Below is a small trained network, with its code and all its weights. Each question gives an input and a class and asks what happens when units are switched off, that is, made to give their printed mean instead of their output.

import numpy as np


def w(rows, s, z=0):
    codes = np.array(rows[::2]) - 128.0
    scale = np.full(codes.shape[1], s)
    scale[-1] = z or s
    return codes * scale


def norm(h):
    return h / np.sqrt((h * h).mean(-1, keepdims=True) + 1e-5)


def f(y):
    return y / 2 * (1 + np.tanh(0.7978845608 * (y + 0.044715 * y**3)))


def log_softmax(a):
    a = a - a.max(-1, keepdims=True)
    return a - np.log(np.exp(a).sum(-1, keepdims=True))


def net(x, mask):
    res = np.array(x, float).reshape(1, 2) / 4 @ E
    u = 0
    for l in range(4):
        y = f(norm(res) @ A[l][:, :-1].T + A[l][:, -1])
        res = res + np.where(mask[u : u + 5], y, B[l][:, -1]) @ B[l][:, :-1]
        u += 5
    return log_softmax(norm(res)[-1] @ U[:, :-1].T + U[:, -1])


A, B = {}, {}
E = w([
[169,31,108,60],'x0',
[245,180,106,61],'x1',
],0.0012)
A[0] = w([
[106,133,225,200,198],'L0N1',
[55,185,167,214,40],'L0N2',
[81,79,175,113,130],'L0N3',
[144,69,95,63,7],'L0N4',
[194,2,70,14,43],'L0N5',
],0.0036,0.002)
B[0] = w([
[96,206,132,191,204],'L0N1',
[4,178,252,244,175],'L0N2',
[85,93,56,110,150],'L0N3',
[109,95,204,165,117],'L0N4',
[166,185,241,221,250],'L0N5',
],0.0025,0.0019)
A[1] = w([
[209,254,129,81,177],'L1N1',
[158,53,20,56,103],'L1N2',
[136,100,144,152,91],'L1N3',
[222,42,121,50,7],'L1N4',
[34,70,40,171,162],'L1N5',
],0.0036,0.0011)
B[1] = w([
[72,118,39,104,249],'L1N1',
[88,253,180,202,109],'L1N2',
[129,215,132,63,129],'L1N3',
[85,125,160,227,162],'L1N4',
[102,109,162,22,177],'L1N5',
],0.004,0.0019)
A[2] = w([
[132,174,201,158,5],'L2N1',
[93,52,205,189,69],'L2N2',
[160,169,1,173,146],'L2N3',
[207,117,235,160,105],'L2N4',
[188,133,176,47,138],'L2N5',
],0.0047,0.0027)
B[2] = w([
[3,139,103,111,99],'L2N1',
[214,188,80,119,184],'L2N2',
[176,151,138,34,250],'L2N3',
[182,59,158,216,207],'L2N4',
[11,87,114,97,127],'L2N5',
],0.0039,0.0019)
A[3] = w([
[125,31,233,19,122],'L3N1',
[190,180,191,111,107],'L3N2',
[43,3,129,187,163],'L3N3',
[230,50,107,29,2],'L3N4',
[232,207,16,6,31],'L3N5',
],0.0039,0.0024)
B[3] = w([
[32,68,179,72,183],'L3N1',
[41,99,122,69,152],'L3N2',
[243,139,65,53,202],'L3N3',
[30,212,84,179,147],'L3N4',
[236,198,3,92,252],'L3N5',
],0.0039,0.0016)
U = w([
[27,218,234,226,244],'0',
[215,30,223,225,253],'1',
[41,22,216,17,229],'2',
[55,40,31,171,3],'3',
[211,236,2,47,252],'4',
],0.0052,0.0041)

Each question gives the input, the list of numbers given to net, and the class t.
The units are the neurons (one row each of A and B). Each row of codes is followed by its name. A weight is (code - 128) times the scale printed after its matrix; where a second scale follows, it is the last column's (A, B and U).
mask holds one flag per neuron, layer by layer. A switched-off neuron (its flag False) gives its mean, the last column of its row in B, instead of its output. The means were averaged over made-up inputs and are rounded, as every weight is.
A unit's drop is (log p(t) with every unit on - log p(t) with that unit switched off) / (log p(t) with every unit on - log p(t) with every unit switched off).
The circuit of an input: a set's keep is (log p(t) with only the set's units on - log p(t) with every unit switched off) / (log p(t) with every unit on - log p(t) with every unit switched off). Starting from the 12 units with the biggest drops (on a tie, the unit counted first), units are removed one at a time, each time the one whose removal leaves the highest keep (on an exact tie, the one counted first), for as long as the keep stays at least 0.8.
units of the circuit, in order: the units of the circuit, biggest drop first
most important unit: the unit with the biggest drop
k most important neurons: the k neurons with the biggest drops, biggest first
k most important neurons of layer l: the k neurons of layer l with the biggest drops, biggest first
drop when u is switched off: that unit's drop, to one decimal
input [1,-8], class 2: units of the circuit, in order	L1N5
input [3,3], class 1: 3 most important neurons	L0N1, L0N4, L2N4
input [7,8], class 1: 2 most important neurons	L1N4, L2N4
input [-1,-4], class 2: 3 most important neurons of layer 0	L0N5, L0N3, L0N4
input [-1,-7], class 2: units of the circuit, in order	L1N5, L0N5
input [0,-8], class 2: 4 most important neurons	L1N5, L0N5, L3N5, L2N4
input [5,5], class 1: units of the circuit, in order	L1N4, L2N4
input [0,-6], class 2: 4 most important neurons	L1N5, L0N5, L3N5, L2N4
input [-1,0], class 0: 2 most important neurons of layer 2	L2N4, L2N3
input [-3,-2], class 0: 3 most important neurons	L0N2, L3N5, L2N4
input [6,-3], class 1: 2 most important neurons	L1N1, L0N5
input [8,-5], class 1: 2 most important neurons of layer 0	L0N2, L0N5
input [-1,-1], class 0: 2 most important neurons of layer 0	L0N2, L0N1
input [-2,-1], class 0: units of the circuit, in order	L0N2
input [2,-2], class 2: 2 most important neurons	L1N5, L0N3
input [1,-1], class 2: 2 most important neurons	L1N5, L0N3
input [-2,-2], class 0: 2 most important neurons of layer 3	L3N5, L3N1
input [8,-2], class 1: drop when L0N5 is switched off	0.1
input [1,-6], class 2: drop when L1N5 is switched off	2.3
input [0,-2], class 2: most important unit	L1N5
input [1,-7], class 2: drop when L1N5 is switched off	2.4
